Below is a small trained network, with its code and all its weights. Each question gives an input and a target symbol and asks what happens when units are switched off, that is, made to give their printed mean instead of their output.

import numpy as np


def w(rows, s, z=0):
    codes = np.array(rows[::2]) - 128.0
    scale = np.full(codes.shape[1], s)
    scale[-1] = z or s
    return codes * scale


def norm(h):
    return h / np.sqrt((h * h).mean(-1, keepdims=True) + 1e-5)


def f(y):
    return np.maximum(y, 0)


def softmax(a):
    e = np.exp(a - a.max(-1, keepdims=True))
    return e / e.sum(-1, keepdims=True)


def log_softmax(a):
    a = a - a.max(-1, keepdims=True)
    return a - np.log(np.exp(a).sum(-1, keepdims=True))


def net(x, mask):
    ids = ['ΛΩβγεηξ'.index(c) for c in x.split()]
    T = len(ids)
    res = E[ids] + P[:T]
    u = 0
    for l in range(2):
        q, k, v = (norm(res) @ M[l].T for M in (Q, K, V))
        z = softmax(np.where(np.tri(T) > 0, q @ k.T / 2**0.5, -1e9)) @ v
        res = res + np.where(mask[u], z, O[l][:, -1]) @ O[l][:, :-1]
        u += 1
        y = f(norm(res) @ A[l][:, :-1].T + A[l][:, -1])
        res = res + np.where(mask[u : u + 4], y, B[l][:, -1]) @ B[l][:, :-1]
        u += 4
    return log_softmax(norm(res)[-1] @ U[:, :-1].T + U[:, -1])


Q, K, V, O, A, B = {}, {}, {}, {}, {}, {}
E = w([
[87,236,15,161],'Λ',
[119,30,94,86],'Ω',
[42,33,124,43],'β',
[182,111,217,218],'γ',
[163,32,50,80],'ε',
[248,45,71,109],'η',
[255,23,27,103],'ξ',
],0.0096)
P = w([
[65,114,70,94],'0',
[59,71,167,115],'1',
[153,140,111,70],'2',
[94,91,156,163],'3',
[155,168,119,73],'4',
[98,112,160,173],'5',
[148,185,132,63],'6',
[69,124,174,171],'7',
[166,200,141,49],'8',
[67,135,173,177],'9',
[168,203,150,32],'10',
[79,139,168,179],'11',
[196,226,167,2],'12',
[84,120,160,188],'13',
],0.0092)
Q[0] = w([
[38,102,52,246],'0.h1',
[155,119,129,222],'0.h1',
],0.011)
K[0] = w([
[135,2,41,129],'0.h1',
[134,31,130,24],'0.h1',
],0.0063)
V[0] = w([
[146,193,66,19],'0.h1',
[185,82,173,2],'0.h1',
],0.0088)
O[0] = w([
[98,184,16,188,152],'0.h1',
[39,2,184,160,255],'0.h1',
],0.0083,0.0041)
A[0] = w([
[155,103,175,132,253],'0.n1',
[210,77,116,138,102],'0.n2',
[117,109,64,9,140],'0.n3',
[149,84,140,147,78],'0.n4',
],0.014,0.0044)
B[0] = w([
[109,208,129,2,239],'0.n1',
[68,167,205,150,196],'0.n2',
[197,170,204,143,254],'0.n3',
[120,213,121,162,189],'0.n4',
],0.0099,0.0073)
Q[1] = w([
[250,125,104,56],'1.h1',
[108,94,175,144],'1.h1',
],0.017)
K[1] = w([
[71,177,111,80],'1.h1',
[178,8,157,88],'1.h1',
],0.016)
V[1] = w([
[140,49,83,3],'1.h1',
[225,202,74,17],'1.h1',
],0.011)
O[1] = w([
[99,2,116,129,140],'1.h1',
[218,50,184,17,2],'1.h1',
],0.011,0.0048)
A[1] = w([
[151,102,99,203,188],'1.n1',
[249,181,53,105,108],'1.n2',
[113,191,94,110,2],'1.n3',
[124,168,142,153,69],'1.n4',
],0.019,0.0039)
B[1] = w([
[199,128,168,61,199],'1.n1',
[50,87,19,78,254],'1.n2',
[254,70,157,115,197],'1.n3',
[168,88,144,146,202],'1.n4',
],0.014,0.0057)
U = w([
[125,129,72,89,254],'Λ',
[123,9,138,138,113],'Ω',
[47,156,103,163,136],'β',
[156,191,186,18,104],'γ',
[219,34,177,97,90],'ε',
[132,224,140,158,140],'η',
[203,146,168,153,136],'ξ',
],0.016,0.0074)

Each question gives the input, a string of symbols that net reads in full, and the target symbol t.
The units are the heads (2 rows each of Q, K, V and O) and the neurons (one row each of A and B). Each row of codes is followed by its name. A weight is (code - 128) times the scale printed after its matrix; where a second scale follows, it is the last column's (O, A, B and U).
mask holds one flag per unit, layer by layer, with each layer's heads first. A switched-off unit (its flag False) gives its mean, the last column of its rows in O or B, instead of its output. The means were averaged over made-up inputs and are rounded, as every weight is.
A unit's drop is (log p(t) with every unit on - log p(t) with that unit switched off) / (log p(t) with every unit on - log p(t) with every unit switched off).
The circuit of an input: a set's keep is (log p(t) with only the set's units on - log p(t) with every unit switched off) / (log p(t) with every unit on - log p(t) with every unit switched off). Starting from all 10 units, units are removed one at a time, each time the one whose removal leaves the highest keep (on an exact tie, the one counted first), for as long as the keep stays at least 0.8.
circuit, biggest first: the units of the circuit, biggest drop first
most important unit: the unit with the biggest drop
k most important neurons: the k neurons with the biggest drops, biggest first
top k neurons in layer l: the k neurons of layer l with the biggest drops, biggest first
input Ω Ω Ω Λ β, target Λ: circuit, biggest first : [0.h1, 1.n2]
input ε ε β γ γ η Ω β β Ω γ ε, target Ω: circuit, biggest first : [0.n1, 1.h1]
input ε Ω ξ Ω Ω Ω Ω, target Ω: circuit, biggest first : [0.h1, 1.h1]
input γ ε Ω Ω, target ε: 2 most important neurons : [1.n2, 0.n1]
input Λ ε η Ω γ Λ, target γ: circuit, biggest first : [1.h1]
input Ω ξ ξ, target ξ: circuit, biggest first : [0.n2, 0.h1, 1.n2, 1.n1]
input Ω η η ε β ε Ω η Ω Ω β ξ, target β: 3 most important neurons : [0.n2, 0.n3, 0.n4]
input ξ γ Ω Ω γ Ω Λ η, target ξ: 2 most important neurons : [0.n2, 0.n1]
input ξ ε Ω Ω β, target β: 2 most important neurons : [0.n1, 1.n3]
input Λ ε γ ξ Ω Ω η Ω, target γ: 4 most important neurons : [0.n3, 0.n1, 1.n2, 1.n3]
input ξ Ω ε γ Ω ε η η, target ξ: top 3 neurons in layer 0 : [0.n1, 0.n2, 0.n3]
input η γ Λ Ω η ε Ω Ω ε, target Λ: 2 most important neurons : [1.n2, 0.n1]
input γ Ω ε Ω ε γ ε Λ, target ε: circuit, biggest first : [1.h1, 0.n1]
input Ω Ω η η, target β: circuit, biggest first : [0.n2, 1.h1, 0.h1]
input Ω η Ω Ω β, target β: 2 most important neurons : [0.n1, 0.n3]
input ε ε Λ Ω Ω Ω η, target Λ: circuit, biggest first : [1.n2]
input ε η Ω Ω γ ε ξ γ Ω Ω Λ, target Λ: circuit, biggest first : [1.n2, 0.n1, 1.h1]
input Λ ε Ω η, target γ: top 3 neurons in layer 0 : [0.n3, 0.n2, 0.n1]
input Ω Λ ξ β Ω Ω Ω Ω ε Λ γ Λ γ ξ, target β: circuit, biggest first : [1.h1, 0.h1]
input Ω Ω ε ε Ω Ω η η ξ ε, target β: most important unit : 0.h1
